Look-ups in named tables: a row name and a column name give one cell, copied from the table.

Table meva
|  | big | sig | rali | tuz |
|---|---|---|---|---|
| rulomir | 4778 | 6928 | 8098 | 6990 |
| fesi | 3793 | 4433 | 2518 | 5636 |
| banad | 4868 | 6538 | 1478 | 4215 |
| tem | 4818 | 8702 | 7444 | 7459 |
| sira | 3670 | 3095 | 2658 | 4647 |
| faz | 6371 | 5415 | 3666 | 2415 |
| gamumap | 5211 | 9156 | 7936 | 7447 |
| buvir | 3592 | 1397 | 2714 | 3924 |
| rik | 6383 | 4880 | 4859 | 1871 |
| pep | 4927 | 8128 | 8867 | 7465 |
| sal | 4221 | 685 | 1314 | 4219 |
| soki | 7070 | 4700 | 5336 | 1930 |
| nufel | 5999 | 7559 | 8839 | 7739 |

faz, big => 6371
gamumap, sig => 9156
buvir, big => 3592
sira, big => 3670
rulomir, big => 4778
nufel, rali => 8839
sal, rali => 1314
faz, tuz => 2415
buvir, rali => 2714
pep, tuz => 7465
fesi, sig => 4433
fesi, tuz => 5636
pep, rali => 8867
tem, big => 4818
soki, rali => 5336
rik, rali => 4859
sira, sig => 3095
Row with the largest rali: pep

nofe =
|  | mer | silof | veso | narog | vamef | zez | gini |
|---|---|---|---|---|---|---|---|
| zam | 160 | 141 | 202 | 137 | 139 | 146 | 191 |
| tanume | 157 | 63 | 159 | 47 | 122 | 44 | 121 |
| nesum | 117 | 186 | 107 | 197 | 104 | 84 | 36 |
| doniva | 202 | 117 | 143 | 125 | 64 | 78 | 104 |
| kevaba | 166 | 96 | 144 | 57 | 154 | 44 | 171 |
| mor | 194 | 108 | 196 | 128 | 182 | 91 | 105 |

veso of doniva = 143
silof of kevaba = 96
zez of zam = 146
narog of zam = 137
narog of mor = 128
vamef of kevaba = 154
narog of kevaba = 57
zez of mor = 91
silof of doniva = 117
gini of nesum = 36
mer of nesum = 117
mer of doniva = 202
zez of nesum = 84
gini of mor = 105
silof of mor = 108
narog of nesum = 197
gini of kevaba = 171
gini of zam = 191
vamef of nesum = 104

tife.csv
,fakepa,nub,ven,pilofo,kek,gik,ber,ragatim,kol
dus,57.676,38.722,63.614,49.877,41.377,76.103,49.045,60.769,47.635
sirulak,54.488,45.179,59.724,53.406,48.215,63.844,55.085,61.428,53.092
budoto,27.724,67.945,24.722,62.230,72.908,20.261,74.248,63.158,78.225
poz,62.906,31.954,71.531,58.336,43.503,78.703,41.542,56.898,39.006
pota,32.250,92.152,1.437,44.416,77.563,12.025,77.272,46.260,79.961
naz,59.053,31.954,70.292,55.619,39.803,75.515,47.950,63.833,43.557
gogav,19.882,84.942,4.991,66.740,84.182,11.486,87.943,73.416,90.492
bel,63.311,29.138,75.923,55.739,34.984,82.724,45.714,65.157,40.449
pali,26.213,87.450,7.693,46.622,75.918,3.982,74.048,52.067,82.892
sosud,56.071,34.570,67.612,55.529,41.904,73.326,49.520,63.747,45.287

kol of poz = 39.006
gik of pota = 12.025
kek of sosud = 41.904
ber of sirulak = 55.085
fakepa of poz = 62.906
nub of sirulak = 45.179
ragatim of poz = 56.898
Which row has the largest pilofo? gogav

Table saguvus
	beb	noz	budelo	mag	buk	pulosuk
zuz	-1.5	-0.4	-2.0	-0.8	-1.7	-2.7
tegeroz	-4.3	-2.6	0.6	-0.1	-6.0	-2.5
der	3.3	6.0	-3.2	-0.7	-3.8	-6.8
zal	-1.5	-4.6	-5.4	-4.6	0.6	-2.4
rig	-3.8	-2.7	-3.5	-1.5	-1.9	-0.6
giline	-5.8	-1.4	2.9	0.4	-6.4	-3.5
togu	-3.1	-0.4	-4.2	-2.0	-2.3	-1.5
fazume	-3.9	-2.3	0.6	-1.6	-5.0	-3.5
defu	-2.9	-2.9	-2.1	-1.8	-1.5	-1.1
duno	0.5	-3.5	-8.0	-6.5	1.8	-3.6

What is the budelo of duno in saguvus? -8.0
What is the buk of duno in saguvus? 1.8
What is the mag of giline in saguvus? 0.4
What is the beb of duno in saguvus? 0.5
What is the noz of tegeroz in saguvus? -2.6
What is the budelo of rig in saguvus? -3.5
What is the noz of rig in saguvus? -2.7
What is the mag of fazume in saguvus? -1.6

